What can hang from each mark:
Q678: Q838 Q871 Q959
Q959: Q352 Q794
Q174: Q26 Q352 Q959
Q26: Q423
Q746: Q743 Q838
Q838: Q978
Q352: Q978
Q871: Q174 Q746 Q959
Q978: Q26 Q174 Q423 Q678 Q871 Q959
Q743: Q423 Q746 Q794 Q838
Q794: Q26 Q743 Q959
Q423: Q26 Q746

Known rows, with every way that one mark hangs from another:
[Q743 Q423 Q746 [Q794 Q26 Q959] Q838]: -419 118 -384 143 -385 -271 -251 -408 398 -246 -211 -292 143 -260 -195 -89 -628 900 -120 -42 552 -152 -6 -256 -88 45 -34 23 -298 220 425 -60 -425 142 140 -260 -76 -80 246 -268 -414 -36 9 -66 403 28 230
[Q838 [Q978 Q423 Q871 Q959]]: 72 154 -116 10 -32 -9 -16 22 -155 -94 56 -104 192 397 45 196 203 -55 51 42 377 266 -135 -197 -50 -296 309 -201 -157 -84 -221 -5 314 71 73 430 67 146 29 -57 -160 -452 42 167 -270 -323 -81
[Q174 Q26 [Q352 Q978] [Q959 Q794]]: -331 175 -120 268 270 -98 7 22 -101 109 -86 7 -204 -73 -454 -236 -203 80 117 294 -136 94 -19 -93 45 199 96 103 -402 -8 -261 -31 430 129 -250 -141 63 426 -248 -124 -414 -510 629 -170 -365 -132 -23
[Q26 [Q423 [Q746 [Q838 [Q978 Q678]]]]]: -20 -41 -104 185 229 -1 -106 -125 -132 139 134 169 79 85 343 380 -245 -158 -267 339 283 -90 -166 -125 -216 45 351 146 -84 -42 99 53 63 444 12 -155 386 176 224 -578 -117 -294 206 230 114 -384 -93
[Q794 [Q26 Q423] [Q959 [Q352 [Q978 Q174 Q871]]]]: -106 -204 -350 38 -30 186 -393 -642 -11 4 -269 -125 159 -322 -277 197 -176 -100 64 213 759 18 167 -527 227 -40 270 -281 333 205 111 86 -39 273 376 -586 277 -196 -39 -243 -484 -300 67 147 -357 -72 -198
[Q871 Q174 [Q959 Q352 [Q794 Q26]]]: 172 -151 -225 271 -109 -10 -156 -173 249 335 99 55 -124 132 -435 44 -98 50 -120 -20 295 188 -132 -227 147 243 272 -156 97 107 230 318 6 -161 16 -161 -154 -221 -154 185 -144 76 178 34 102 266 28
[Q959 [Q352 Q978] [Q794 Q26 [Q743 Q838]]]: 14 -11 -151 185 -203 -175 -129 -481 162 234 -15 -195 96 -408 -638 188 -546 351 56 226 293 -98 -27 -265 -105 296 206 -129 -21 -53 306 111 99 65 123 -591 -132 -159 -291 -21 -313 -54 101 83 264 77 113
[Q26 [Q423 [Q746 [Q743 Q794]]]]: -170 -138 -296 234 -148 -39 -18 39 95 -124 -12 -90 -107 -49 17 -124 -246 219 114 93 127 -175 225 -221 94 51 165 212 -19 89 279 91 -140 329 234 -360 -15 -15 324 -199 -30 -105 65 -9 332 -400 -218
[Q838 [Q978 Q871 Q959]]: 81 89 -156 -24 106 54 -57 28 -178 -38 14 43 178 160 51 146 45 -133 35 40 268 60 10 -196 -47 -231 213 -205 -58 -28 -258 63 278 83 49 379 70 51 19 63 -90 -303 133 144 -313 -190 15
[Q959 [Q352 Q978] [Q794 [Q743 [Q423 Q746] Q838]]]: -38 -192 -216 353 -136 -334 -15 -62 161 189 -24 -60 40 -397 -459 154 -717 169 198 60 198 -207 -13 -312 -198 139 190 -88 -30 -27 356 -65 29 337 90 -305 -86 291 35 -230 -392 -337 14 239 420 -287 28
[Q352 [Q978 [Q26 [Q423 Q746]] Q174 Q871]]: 39 -352 -291 288 165 220 -143 39 -71 -4 -225 -155 61 65 -161 354 -259 -465 249 -20 478 -75 315 -258 -43 -179 530 61 16 -40 -177 15 314 466 286 17 148 -36 192 -249 -485 -488 253 -72 -288 -507 -351
[Q423 Q26 [Q746 Q743]]: 39 -192 -376 124 20 -1 38 110 159 192 -100 75 -17 58 -136 -110 -347 2 144 -240 80 -247 220 -145 15 206 -12 221 -139 46 22 203 -84 119 88 -146 224 -187 351 -241 -123 -23 -134 41 59 -307 -268
[Q838 [Q978 [Q678 Q959]]]: 67 203 -102 -108 392 -164 112 -3 -140 106 171 106 119 119 366 283 69 -261 -109 78 225 269 -360 -171 -68 41 65 6 13 -57 -28 90 -123 217 -147 -39 245 -157 -91 -148 -109 -245 185 256 -150 -31 53
[Q959 [Q352 [Q978 Q174 [Q678 Q838]]] Q794]: 241 -231 190 385 310 -135 61 -198 -205 406 -75 71 16 -134 -454 228 80 -135 9 21 150 69 -524 -416 44 221 212 -258 -94 -61 116 111 390 423 -130 -426 1 -105 -349 -242 -499 -483 488 110 86 -111 -23
[Q871 Q174 Q746 Q959]: 170 -271 -232 241 -3 -89 -120 -19 102 121 195 201 -254 251 89 81 237 -322 -264 -393 116 138 189 -144 3 173 177 -288 -51 34 84 167 22 -113 80 358 -228 -220 339 134 4 50 131 -338 -133 -149 -109
[Q26 [Q423 [Q746 [Q743 Q794] [Q838 Q978]]]]: -194 -22 -431 269 -230 -19 -186 -225 9 -52 86 -33 -55 -143 125 149 -449 240 -255 398 129 -282 190 -196 -338 35 302 162 -63 153 344 242 34 583 134 -293 174 -26 340 -332 -22 -258 341 20 329 -504 -171
[Q871 [Q174 Q959] [Q746 [Q743 Q794 Q838]]]: 5 -120 -284 387 -264 -329 -187 -200 32 -122 83 -29 -430 -111 -321 -175 -134 234 -341 92 21 -239 261 -321 -63 177 256 -89 -480 138 193 -65 119 95 169 255 -352 75 481 72 -129 -36 250 -527 44 -566 -69
[Q871 Q174 [Q746 Q743 [Q838 Q978]] [Q959 Q794]]: 125 -255 -291 327 -153 -118 -192 -237 -67 351 293 288 -222 57 -35 130 -96 -234 -755 43 29 -108 315 -364 -457 311 432 -188 -97 102 246 518 402 185 84 309 -160 -276 263 15 37 -130 559 -328 57 -447 -93
[Q352 [Q978 [Q174 Q26 Q959] [Q678 Q838] Q871]]: 5 -185 -47 400 418 -88 34 -241 -229 48 -363 127 22 16 -251 180 119 -193 89 -34 180 116 -413 -413 250 117 204 -233 -379 -77 -354 -136 552 137 -200 71 213 111 -209 -398 -475 -661 716 -75 -495 -355 -132
[Q174 [Q26 Q423] Q352 [Q959 [Q794 Q743]]]: -545 283 -106 92 106 -77 -40 -74 -40 -18 114 -56 -103 144 -284 -155 -151 218 29 368 103 79 50 -191 250 275 193 210 -436 -65 -123 -77 141 -71 24 -165 39 506 -321 -265 -79 -303 582 20 -118 -21 -95
[Q838 [Q978 Q174 Q871]]: 159 -127 -225 -73 98 128 -73 -73 -177 -11 14 -30 195 -64 -55 258 -164 -311 -129 46 312 64 142 -191 -108 -254 223 -121 76 113 -219 144 377 151 11 288 134 59 -9 59 -44 -226 249 -74 -174 -336 -119
[Q352 [Q978 [Q174 [Q959 Q794]] Q871]]: 5 -319 -50 239 226 -8 -63 -31 -227 61 -265 34 4 -195 -651 66 -248 -216 24 -22 114 -32 322 -396 -77 -126 297 -135 -30 96 -275 23 696 106 24 168 -8 483 -174 -69 -406 -449 523 -154 -295 -358 -111
[Q174 [Q26 Q423] [Q352 [Q978 Q871]] Q959]: -496 170 -308 226 226 83 -86 -151 -160 -114 -231 9 -154 78 -89 -160 -93 -174 228 389 78 57 74 -167 270 -24 267 -103 -247 1 -245 -222 410 258 6 -49 309 420 52 -162 -348 -609 544 -89 -617 -276 -187
[Q26 [Q423 [Q746 [Q743 [Q794 Q959]]]]]: -211 -127 -289 134 -107 -33 -224 -153 50 -191 -5 -8 16 -285 73 -148 -235 336 -9 107 275 -225 253 -433 140 131 20 196 -22 183 246 109 -392 317 346 -431 75 -1 335 -302 -144 -113 44 50 229 -359 -252
[Q978 Q26 [Q423 Q746] [Q959 [Q794 [Q743 Q838]]]]: 120 51 -2 278 -135 -186 -56 200 94 -16 111 -322 135 313 -498 285 -113 442 173 -147 403 -98 -2 -326 -141 153 431 216 -701 -355 -85 -78 39 -25 197 340 -333 70 -119 -329 -399 -351 101 137 239 -265 -59
[Q678 [Q871 [Q174 Q26 Q352] Q746] [Q959 Q794]]: -125 -144 -262 110 402 -109 -3 34 67 235 104 -64 -165 67 5 -267 227 -252 36 -118 7 102 -71 -110 10 7 58 -35 -502 32 -67 154 100 227 -96 159 47 -85 -10 107 -49 -296 642 -162 -326 -120 7
[Q423 Q26 [Q746 [Q743 Q838]]]: 53 -117 -383 181 -44 -75 -30 65 119 119 -131 27 4 -116 -248 -64 -441 214 39 -173 34 -437 258 -249 -56 229 14 124 -329 -14 131 78 -87 181 72 -39 100 -146 464 -197 -170 16 -94 -22 218 -241 -196
[Q978 [Q174 Q352] Q423 Q871]: 10 -148 -212 -8 -32 192 -14 -56 -89 -130 -36 -211 30 351 -236 -18 157 -117 86 -69 290 41 116 -137 176 -213 300 -100 -331 17 -176 -162 429 99 61 417 167 148 21 -114 -224 -454 202 -106 -240 -501 -225
[Q352 [Q978 [Q26 Q423] [Q174 Q959] Q678]]: -175 30 -69 212 320 -81 -47 -93 -206 50 -132 -89 -168 308 -244 362 -11 -321 -38 232 455 166 -45 -275 44 171 598 126 -166 -81 -189 -171 241 362 182 -201 73 117 -34 -488 -635 -482 395 -77 -438 -200 -239
[Q352 [Q978 [Q423 Q26] [Q959 Q794]]]: -85 38 -29 360 65 -218 -6 249 -32 265 -117 -143 39 376 -445 194 72 238 216 -206 224 281 -87 -180 -212 -26 215 -168 -212 -130 -53 152 382 107 -10 -211 -76 189 -83 -301 -615 -429 109 115 -122 -7 -128
[Q423 Q26 [Q746 Q743 Q838]]: -25 -235 -399 244 -103 41 -117 -72 151 216 -184 102 -58 -3 -135 15 -397 152 -49 -129 -23 -502 239 -147 -223 252 67 161 -230 54 140 210 27 195 43 -93 323 -229 332 -446 -144 -96 69 71 88 -363 -193
[Q746 [Q743 Q423 [Q794 Q959] Q838]]: -318 65 -290 92 -387 -309 -171 -246 100 -279 -80 -94 36 -434 -43 -160 -373 719 -223 197 161 -293 107 -432 -64 62 -27 -79 -179 217 452 -96 -302 276 224 -190 -128 3 308 -147 -286 -88 41 -13 345 -205 -15
[Q871 [Q746 Q743 Q838] [Q959 Q352 [Q794 Q26]]]: -9 -103 -370 176 -304 -49 -119 -529 306 319 29 73 -164 -167 -301 -139 -182 249 -287 -54 96 -303 309 -559 -60 496 224 -168 -49 70 501 443 16 40 160 -310 -89 -728 -1 -92 -115 7 296 -72 222 -162 -6
[Q352 [Q978 Q26 [Q871 [Q746 Q743]] Q959]]: 55 -133 -253 206 -28 -9 -17 -74 -73 60 -166 -72 -116 179 -63 -27 94 -328 184 -121 272 -180 346 -412 -62 82 457 -151 -215 -159 -171 87 375 258 385 213 -111 -604 240 -40 -454 -471 134 -214 -559 -696 -172
[Q746 [Q838 [Q978 Q174 [Q871 Q959]]]]: 71 -157 -458 70 -2 168 -227 -245 -104 13 -49 132 129 -18 -44 421 -127 -153 -362 -141 176 -140 272 -352 -272 -35 329 -365 23 102 -30 248 417 147 -52 467 144 -146 23 -65 -67 -296 623 -80 -119 -184 -85
[Q794 [Q26 Q423] Q743 Q959]: -297 5 -176 -180 -188 32 -305 -646 150 -130 87 -56 243 -64 16 175 -168 268 -175 158 649 62 171 -233 165 210 69 68 65 83 168 69 -455 -116 443 -483 155 -162 -87 -326 -46 134 -110 220 -41 199 -137
[Q26 [Q423 [Q746 Q743 [Q838 [Q978 Q678 Q871]]]]]: 10 -215 -232 168 131 93 -50 -222 -212 124 -29 218 130 43 344 182 -336 -304 -238 398 297 -329 18 -387 -91 33 502 108 -37 -17 83 94 308 464 213 2 495 21 349 -508 -53 -404 250 212 27 -820 -199
[Q746 [Q743 [Q423 Q26] Q794] [Q838 [Q978 Q871]]]: -306 48 -623 244 -329 -142 -121 -192 157 58 -107 -33 125 -68 123 150 -724 384 -167 247 132 -219 36 -221 -421 -226 214 -169 -82 300 333 238 356 461 66 -108 370 -14 323 -181 -292 -301 340 67 181 -557 -155

Rows:
22 29 -102 29 13 -76 2 -290 -191 209 74 156 -1 39 205 157 -167 -70 -453 409 82 -191 -184 -182 -258 268 317 94 -99 -12 102 145 241 280 -1 -84 273 -229 62 -374 -39 -228 265 75 18 -456 5 : [Q746 Q743 [Q838 [Q978 Q678]]]
-14 360 -77 175 8 -204 -85 87 -99 238 -18 -170 17 -61 -458 -12 -239 287 -29 87 260 -156 -201 -402 -200 159 242 -101 -291 -122 80 136 90 248 -94 92 -262 39 -74 -9 -235 -334 279 82 256 72 378 : [Q743 Q746 [Q838 [Q978 [Q959 Q352 Q794]]]]
-16 130 -134 16 61 -16 -16 111 -228 38 247 -224 14 515 -467 123 237 88 -142 77 428 277 37 -190 -139 -74 409 5 -469 -40 -211 99 440 238 -68 310 -108 240 -205 -208 -345 -579 379 25 -178 -207 -111 : [Q838 [Q978 [Q174 Q352] Q423 [Q959 Q794]]]
48 23 -87 -229 419 -100 154 -163 -102 201 126 59 224 -10 226 103 -126 -260 -85 110 145 125 -370 -9 -89 -41 134 30 -118 34 -113 38 108 368 19 -92 305 51 68 -38 9 -142 196 146 -27 -99 -19 : [Q838 [Q978 [Q678 Q871]]]
-218 34 -464 154 -161 52 -496 -614 194 -150 124 -54 219 -334 110 321 -559 541 -310 378 555 -105 121 -220 -272 -32 113 146 -90 281 283 268 -328 426 170 -517 338 -23 202 -440 -262 -123 229 147 193 -156 -131 : [Q743 [Q794 [Q26 [Q423 [Q746 [Q838 Q978]]]] Q959]]
155 22 -225 -17 336 -9 85 -18 -114 122 120 274 222 140 317 245 -84 -312 -105 -106 206 189 -186 -331 108 33 233 -243 49 -32 -126 124 265 47 -35 253 215 -53 75 44 -102 -220 305 60 -81 -250 -76 : [Q838 [Q978 Q678 [Q871 Q959]]]
215 240 -29 52 398 -180 33 11 -214 238 75 51 260 -329 35 213 -216 -82 7 281 173 -20 -453 -625 11 -79 188 -248 -66 -87 113 66 157 315 -144 2 172 47 -204 93 -272 -371 390 334 145 -178 187 : [Q743 [Q838 [Q978 [Q678 [Q959 Q352 Q794]] Q871]]]
84 -106 -124 92 -282 -114 30 -196 -39 -114 -35 -127 7 -45 7 -144 39 12 -110 -40 112 -217 269 -454 27 -53 250 -198 -319 -99 168 -94 269 90 294 355 -104 -164 429 -5 -58 -188 -63 -268 75 -775 -176 : [Q978 Q423 [Q871 [Q746 [Q743 Q838]]]]
-11 177 -155 165 -104 -113 -56 174 22 4 -168 -394 -152 351 -319 107 507 263 303 -57 424 296 -360 -311 264 91 215 -112 -213 -160 -118 -39 -36 -153 -139 -86 -188 -142 -344 -394 -304 -451 114 133 -219 -10 12 : [Q978 [Q174 Q26] Q423 [Q959 Q352]]
260 -137 -66 307 56 59 -171 -201 -244 52 76 202 91 384 -26 253 297 -282 -215 38 299 113 -332 -144 -64 -205 314 -404 -290 5 -201 87 402 232 28 652 43 -6 109 141 -72 -404 356 102 -401 -140 -47 : [Q678 [Q838 [Q978 [Q871 Q174] Q959]]]
103 -409 -290 286 108 9 -47 -55 -75 -116 -267 -69 -35 112 -511 157 -155 -310 216 -239 337 53 253 -298 15 -163 342 -28 -190 41 -320 -165 449 166 73 356 179 460 184 -373 -449 -650 176 -87 -376 -706 -326 : [Q352 [Q978 [Q174 Q959] [Q423 Q746] Q871]]
121 -9 102 212 275 -124 -140 -534 -156 226 -53 239 102 -289 3 124 140 -58 -11 108 183 10 -655 -425 184 321 -67 -324 -83 -3 120 -38 -140 423 15 -486 275 -240 -90 -271 -491 -429 189 258 -156 -26 -34 : [Q794 [Q959 [Q352 [Q978 [Q678 Q838]]]]]
-124 233 102 111 222 -48 6 183 -120 34 4 -100 -26 595 162 239 328 -13 111 155 447 123 -282 -218 180 107 487 96 -261 -271 -96 -137 -51 154 226 -80 -43 -167 -56 -389 -398 -277 89 222 -231 17 -45 : [Q978 [Q26 Q423] Q678 Q959]
138 -193 -196 265 -166 110 -185 -27 112 -17 -76 -293 -37 293 -260 389 -66 69 -53 -75 330 -153 58 -99 -287 12 428 258 -422 -90 -61 -2 118 221 40 283 80 -150 31 -546 -374 -414 218 -46 1 -467 -211 : [Q978 Q26 Q174 [Q423 [Q746 Q838]]]
-10 -102 -469 216 159 -187 -85 -150 141 375 -161 -182 -109 255 -210 207 115 -310 288 -207 246 288 -454 -69 -136 -68 174 -348 -27 90 165 82 -43 472 47 -257 328 -139 166 -45 -406 -453 143 246 -362 138 -167 : [Q678 [Q871 Q174] [Q959 [Q352 [Q978 [Q423 Q26]]]]]
107 67 107 186 -48 -43 -3 166 -67 107 -82 -173 88 211 -335 -50 231 157 332 14 232 98 -254 -453 192 -191 280 -240 -126 -124 -35 -16 312 -41 84 144 -91 204 -261 -34 -292 -452 66 294 -5 -243 38 : [Q978 Q423 Q871 [Q959 Q352 Q794]]
7 -352 -276 105 114 -79 -203 -331 74 134 -30 42 -165 15 155 104 246 -310 -255 -237 7 -208 65 -82 -356 -56 142 -261 -241 91 184 86 -33 320 102 328 139 -281 264 -69 64 -152 400 -41 -276 -111 45 : [Q678 [Q871 Q174 [Q746 Q838]] Q959]
